Below are the code and all the weights of a small trained network. Each question names an input and a target symbol and asks about switching units off, where a switched-off unit gives its printed mean instead of its output.

import numpy as np


def w(rows, s, z=0):
    codes = np.array(rows[::2]) - 128.0
    scale = np.full(codes.shape[1], s)
    scale[-1] = z or s
    return codes * scale


def norm(h):
    return h / np.sqrt((h * h).mean(-1, keepdims=True) + 1e-5)


def f(y):
    return y / 2 * (1 + np.tanh(0.7978845608 * (y + 0.044715 * y**3)))


def softmax(a):
    e = np.exp(a - a.max(-1, keepdims=True))
    return e / e.sum(-1, keepdims=True)


def log_softmax(a):
    a = a - a.max(-1, keepdims=True)
    return a - np.log(np.exp(a).sum(-1, keepdims=True))


def net(x, mask):
    ids = ['αβγδεζθλμξπστφψω'.index(c) for c in x.split()]
    T = len(ids)
    res = E[ids] + P[:T]
    r = norm(res)
    for j in range(2):
        rows = slice(2 * j, 2 * j + 2)
        q, k, v = (r @ M[0][rows].T for M in (Q, K, V))
        z = softmax(np.where(np.tri(T) > 0, q @ k.T / 2**0.5, -1e9)) @ v
        o = O[0][rows]
        res = res + np.where(mask[j], z, o[:, -1]) @ o[:, :-1]
    y = f(norm(res) @ A[0][:, :-1].T + A[0][:, -1])
    res = res + np.where(mask[2:10], y, B[0][:, -1]) @ B[0][:, :-1]
    return log_softmax(norm(res)[-1] @ U[:, :-1].T + U[:, -1])


Q, K, V, O, A, B = {}, {}, {}, {}, {}, {}
E = w([
[101,155,123,102,130,79,115,146,116],'α',
[99,107,109,118,144,141,119,144,139],'β',
[106,108,115,107,136,123,110,160,132],'γ',
[99,138,145,106,108,150,110,106,54],'δ',
[175,122,179,91,158,77,136,101,113],'ε',
[58,148,121,116,133,115,132,130,135],'ζ',
[136,122,98,89,224,196,125,151,139],'θ',
[48,89,215,140,157,211,123,56,148],'λ',
[147,11,83,114,78,110,215,169,39],'μ',
[31,201,107,152,19,153,156,134,123],'ξ',
[103,43,13,249,136,94,71,128,120],'π',
[112,144,96,71,123,130,143,83,140],'σ',
[147,131,42,84,92,210,182,172,91],'τ',
[108,229,140,126,114,118,65,246,130],'φ',
[159,96,92,106,117,92,143,102,83],'ψ',
[100,151,128,91,125,96,110,157,123],'ω',
],0.012)
P = w([
[47,167,166,85,55,104,255,115,83],'0',
[55,87,128,112,65,39,162,181,91],'1',
[32,94,177,88,160,178,128,216,152],'2',
[84,54,130,109,135,187,122,201,163],'3',
[126,73,100,129,135,173,145,113,132],'4',
[140,90,110,134,152,52,65,176,111],'5',
[121,97,132,124,197,177,69,171,146],'6',
[152,64,96,163,171,162,75,164,155],'7',
[179,98,100,149,192,142,55,136,137],'8',
[172,91,99,163,216,140,27,165,148],'9',
[190,114,100,181,218,172,35,140,164],'10',
[219,90,48,213,218,108,16,188,165],'11',
[111,167,125,97,222,167,61,111,102],'12',
],0.0049)
Q[0] = w([
[116,59,29,53,184,111,63,128,112],'H0',
[89,158,102,78,223,180,110,107,66],'H0',
[87,119,91,68,180,87,1,87,50],'H1',
[128,146,147,92,179,239,115,143,128],'H1',
],0.006)
K[0] = w([
[233,164,136,178,155,196,3,104,123],'H0',
[206,87,91,124,140,90,56,169,135],'H0',
[223,159,55,191,194,127,100,119,187],'H1',
[129,91,90,93,186,73,55,173,111],'H1',
],0.0063)
V[0] = w([
[135,172,91,118,53,207,125,156,7],'H0',
[158,163,8,169,61,93,220,231,149],'H0',
[83,202,34,79,139,158,145,29,167],'H1',
[3,177,150,160,138,106,68,159,138],'H1',
],0.0051)
O[0] = w([
[73,207,79,162,232,164,69,146,63,191],'H0',
[211,143,114,166,129,196,108,140,235,61],'H0',
[105,94,161,64,75,180,14,135,183,252],'H1',
[154,158,181,171,82,47,63,2,129,130],'H1',
],0.0073,0.0048)
A[0] = w([
[41,164,88,220,47,187,70,166,66,144],'N0',
[154,124,15,28,92,172,86,117,144,188],'N1',
[3,151,57,41,109,85,111,123,192,150],'N2',
[130,102,45,83,150,121,83,106,100,109],'N3',
[201,79,199,91,235,37,146,170,108,176],'N4',
[102,165,89,147,241,157,151,200,156,185],'N5',
[69,112,127,160,190,157,67,100,36,118],'N6',
[84,201,158,116,43,124,196,175,96,254],'N7',
],0.0052,0.003)
B[0] = w([
[230,113,92,2,97,202,158,143,131,196],'N0',
[109,156,200,170,189,81,164,186,226,249],'N1',
[177,100,103,154,185,27,172,155,128,254],'N2',
[36,117,99,167,52,45,167,183,183,194],'N3',
[207,91,32,87,184,217,108,32,183,149],'N4',
[96,120,201,240,158,174,175,104,59,155],'N5',
[133,225,9,44,42,150,171,57,171,219],'N6',
[197,27,115,228,111,171,163,91,121,156],'N7',
],0.0047,0.007)
U = w([
[150,137,107,153,198,208,198,177,150,121],'α',
[167,11,135,147,115,111,199,133,58,203],'β',
[129,124,109,168,219,172,137,112,129,71],'γ',
[211,150,88,173,46,166,165,91,223,78],'δ',
[167,152,144,162,123,94,118,76,130,92],'ε',
[127,46,135,36,106,180,46,182,197,254],'ζ',
[176,138,158,145,123,105,131,99,123,80],'θ',
[178,193,119,176,148,118,132,68,163,69],'λ',
[38,71,157,181,122,152,82,22,132,176],'μ',
[113,101,156,145,130,101,141,103,74,187],'ξ',
[163,146,152,157,118,104,120,80,132,34],'π',
[68,217,39,67,166,127,124,90,39,178],'σ',
[123,103,56,221,115,136,45,87,163,93],'τ',
[253,71,123,92,210,113,131,51,117,82],'φ',
[193,202,129,176,181,146,60,170,109,142],'ψ',
[54,129,144,86,166,54,141,160,204,109],'ω',
],0.0057,0.0019)

Each question gives the input, a string of symbols that net reads in full, and the target symbol t.
The units are the heads (2 rows each of Q, K, V and O) and the neurons (one row each of A and B). Each row of codes is followed by its name. A weight is (code - 128) times the scale printed after its matrix; where a second scale follows, it is the last column's (O, A, B and U).
mask holds one flag per unit, heads first, then neurons. A switched-off unit (its flag False) gives its mean, the last column of its rows in O or B, instead of its output. The means were averaged over made-up inputs and are rounded, as every weight is.
A unit's drop is (log p(t) with every unit on - log p(t) with that unit switched off) / (log p(t) with every unit on - log p(t) with every unit switched off).
The circuit of an input: a set's keep is (log p(t) with only the set's units on - log p(t) with every unit switched off) / (log p(t) with every unit on - log p(t) with every unit switched off). Starting from all 10 units, units are removed one at a time, each time the one whose removal leaves the highest keep (on an exact tie, the one counted first), for as long as the keep stays at least 0.8.
units of the circuit, in order: the units of the circuit, biggest drop first
unit that matters most: the unit with the biggest drop
top k neurons: the k neurons with the biggest drops, biggest first
which heads matter: for each layer, one digit per head in row order, 1 if its drop is at least 0.15 and else 0, layers parted by /
drop when u is switched off: that unit's drop, to one decimal
input δ δ σ δ, target σ: units of the circuit, in order : (H0)
input μ σ σ σ ζ, target ζ: units of the circuit, in order : (H1, N0)
input σ σ δ α, target σ: which heads matter : 10
input ε σ ε φ λ ω σ δ δ μ δ δ, target σ: units of the circuit, in order : (H0, N6)
input μ σ ψ σ ψ λ σ σ μ σ σ σ σ, target ζ: which heads matter : 11
input σ φ ψ ψ φ π δ ω, target σ: units of the circuit, in order : (H1, N1)
input ε ψ δ σ σ γ δ ω γ δ δ ψ, target σ: which heads matter : 10
input σ π ε, target φ: units of the circuit, in order : (N4, H1)
input σ σ μ σ δ β, target σ: units of the circuit, in order : (H1, H0, N6)
input ω φ σ ξ, target δ: units of the circuit, in order : (N0, H1, N7)
input ψ γ σ σ σ δ, target ζ: which heads matter : 01
input σ λ ψ λ ψ ζ μ δ ζ π ψ δ β, target σ: units of the circuit, in order : (N6, H0)
input σ α δ ε σ φ σ δ γ, target σ: which heads matter : 01
input λ ε ξ γ ξ, target δ: unit that matters most : N0
input λ δ β ε, target φ: which heads matter : 01
input σ δ σ σ δ θ σ σ σ μ ψ σ δ, target ζ: which heads matter : 11
input σ σ σ ξ, target ζ: top 2 neurons : (N0, N6)
input σ σ σ σ μ, target ζ: top 2 neurons : (N2, N5)
input δ α δ δ σ ε σ λ σ, target ω: top 2 neurons : (N1, N0)
input ζ δ σ ψ σ σ δ σ ψ ξ σ σ ζ, target ζ: units of the circuit, in order : (H1)
input σ σ δ ω σ ψ, target ζ: drop when H1 is switched off : 0.8
input ψ σ σ σ ε τ δ σ δ ψ, target σ: drop when H0 is switched off : 0.9
input σ μ σ ψ ξ δ δ σ, target σ: drop when N3 is switched off : -0.1
input δ θ ψ δ δ μ λ σ ε σ σ, target ω: drop when N7 is switched off : 0.0
